Below are the code and all the weights of a small trained network. Each question names an input and a target symbol and asks about switching units off, where a switched-off unit gives its printed mean instead of its output.

import numpy as np


def w(rows, s, z=0):
    codes = np.array(rows[::2]) - 128.0
    scale = np.full(codes.shape[1], s)
    scale[-1] = z or s
    return codes * scale


def f(y):
    return np.maximum(y, 0)


def softmax(a):
    e = np.exp(a - a.max(-1, keepdims=True))
    return e / e.sum(-1, keepdims=True)


def log_softmax(a):
    a = a - a.max(-1, keepdims=True)
    return a - np.log(np.exp(a).sum(-1, keepdims=True))


def net(x, mask):
    ids = ['ΔΛΦΨβγηθμστ'.index(c) for c in x.split()]
    T = len(ids)
    res = E[ids] + P[:T]
    r = res
    for j in range(2):
        rows = slice(2 * j, 2 * j + 2)
        q, k, v = (r @ M[0][rows].T for M in (Q, K, V))
        z = softmax(np.where(np.tri(T) > 0, q @ k.T / 2**0.5, -1e9)) @ v
        o = O[0][rows]
        res = res + np.where(mask[j], z, o[:, -1]) @ o[:, :-1]
    y = f(res @ A[0][:, :-1].T + A[0][:, -1])
    res = res + np.where(mask[2:14], y, B[0][:, -1]) @ B[0][:, :-1]
    return log_softmax(res[-1] @ U[:, :-1].T + U[:, -1])


Q, K, V, O, A, B = {}, {}, {}, {}, {}, {}
E = w([
[129,199,78],'Δ',
[139,173,132],'Λ',
[181,176,152],'Φ',
[110,213,134],'Ψ',
[212,146,102],'β',
[131,157,252],'γ',
[168,158,147],'η',
[164,86,179],'θ',
[187,7,114],'μ',
[75,63,125],'σ',
[41,156,85],'τ',
],0.017)
P = w([
[104,70,148],'0',
[214,143,116],'1',
[254,126,139],'2',
[66,171,190],'3',
[99,24,140],'4',
[101,42,142],'5',
[41,25,235],'6',
],0.0053)
Q[0] = w([
[85,24,132],'h1',
[120,1,57],'h1',
[190,85,182],'h2',
[79,181,112],'h2',
],0.0092)
K[0] = w([
[129,237,125],'h1',
[232,250,79],'h1',
[8,108,1],'h2',
[155,229,132],'h2',
],0.0062)
V[0] = w([
[151,149,246],'h1',
[184,43,144],'h1',
[137,194,172],'h2',
[224,131,134],'h2',
],0.013)
O[0] = w([
[199,111,3,253],'h1',
[130,72,130,79],'h1',
[177,126,95,234],'h2',
[121,55,144,157],'h2',
],0.018,0.0066)
A[0] = w([
[138,107,100,54],'n1',
[95,118,106,85],'n2',
[1,13,23,169],'n3',
[78,215,92,143],'n4',
[49,120,91,189],'n5',
[89,113,220,15],'n6',
[95,84,30,168],'n7',
[186,120,139,101],'n8',
[153,47,107,54],'n9',
[222,48,191,252],'n10',
[159,117,200,115],'n11',
[88,78,190,133],'n12',
],0.0093,0.003)
B[0] = w([
[87,60,134,172],'n1',
[108,131,192,131],'n2',
[146,187,105,184],'n3',
[235,97,127,192],'n4',
[177,173,188,141],'n5',
[139,84,53,140],'n6',
[131,151,254,245],'n7',
[145,120,163,185],'n8',
[117,93,47,201],'n9',
[100,204,89,210],'n10',
[99,161,117,137],'n11',
[170,198,138,141],'n12',
],0.0096,0.012)
U = w([
[183,85,199,237],'Δ',
[119,88,158,3],'Λ',
[126,57,145,39],'Φ',
[150,197,105,204],'Ψ',
[55,138,86,102],'β',
[196,3,149,95],'γ',
[159,48,174,136],'η',
[95,76,101,128],'θ',
[2,167,36,64],'μ',
[97,141,197,88],'σ',
[172,154,253,100],'τ',
],0.0079,0.0045)

Each question gives the input, a string of symbols that net reads in full, and the target symbol t.
The units are the heads (2 rows each of Q, K, V and O) and the neurons (one row each of A and B). Each row of codes is followed by its name. A weight is (code - 128) times the scale printed after its matrix; where a second scale follows, it is the last column's (O, A, B and U).
mask holds one flag per unit, heads first, then neurons. A switched-off unit (its flag False) gives its mean, the last column of its rows in O or B, instead of its output. The means were averaged over made-up inputs and are rounded, as every weight is.
A unit's drop is (log p(t) with every unit on - log p(t) with that unit switched off) / (log p(t) with every unit on - log p(t) with every unit switched off).
The circuit of an input: a set's keep is (log p(t) with only the set's units on - log p(t) with every unit switched off) / (log p(t) with every unit on - log p(t) with every unit switched off). Starting from the 12 units with the biggest drops (on a tie, the unit counted first), units are removed one at a time, each time the one whose removal leaves the highest keep (on an exact tie, the one counted first), for as long as the keep stays at least 0.8.
circuit, biggest first: the units of the circuit, biggest drop first
unit that matters most: the unit with the biggest drop
k most important neurons: the k neurons with the biggest drops, biggest first
heads that matter: for each layer, one digit per head in row order, 1 if its drop is at least 0.15 and else 0, layers parted by /
drop of u: that unit's drop, to one decimal
input β τ γ, target Ψ: heads that matter	00
input τ Δ Δ, target τ: circuit, biggest first	h1
input Ψ Ψ Ψ Ψ Ψ γ, target Ψ: heads that matter	01
input Ψ Δ η Ψ θ, target Ψ: 3 most important neurons	n7; n10; n1
input Φ μ Φ, target μ: heads that matter	11
input γ γ Ψ Δ, target γ: circuit, biggest first	h1; n1; n10
input τ Ψ τ Λ σ, target Ψ: heads that matter	01
input γ Φ Ψ Δ, target γ: heads that matter	10
input γ Δ Ψ, target γ: circuit, biggest first	h1; n1
input τ Ψ η Ψ, target τ: heads that matter	10
input Ψ τ Λ, target τ: heads that matter	10
input Ψ Δ θ, target Ψ: 2 most important neurons	n10; n7
input τ Δ θ, target τ: 2 most important neurons	n9; n10
input τ τ τ Δ Λ Ψ, target τ: 3 most important neurons	n9; n4; n10
input β μ τ τ Δ τ, target τ: heads that matter	00
input Ψ Ψ Δ η μ, target Ψ: 2 most important neurons	n12; n3
input Ψ Ψ Ψ Ψ σ, target Ψ: unit that matters most	n3
input γ γ Δ β, target γ: 2 most important neurons	n1; n9
input Ψ τ Λ Φ, target τ: drop of n9	0.4
input Ψ Λ Δ Ψ μ, target Ψ: drop of n7	0.0
input γ Ψ Ψ Ψ, target γ: drop of n10	0.2
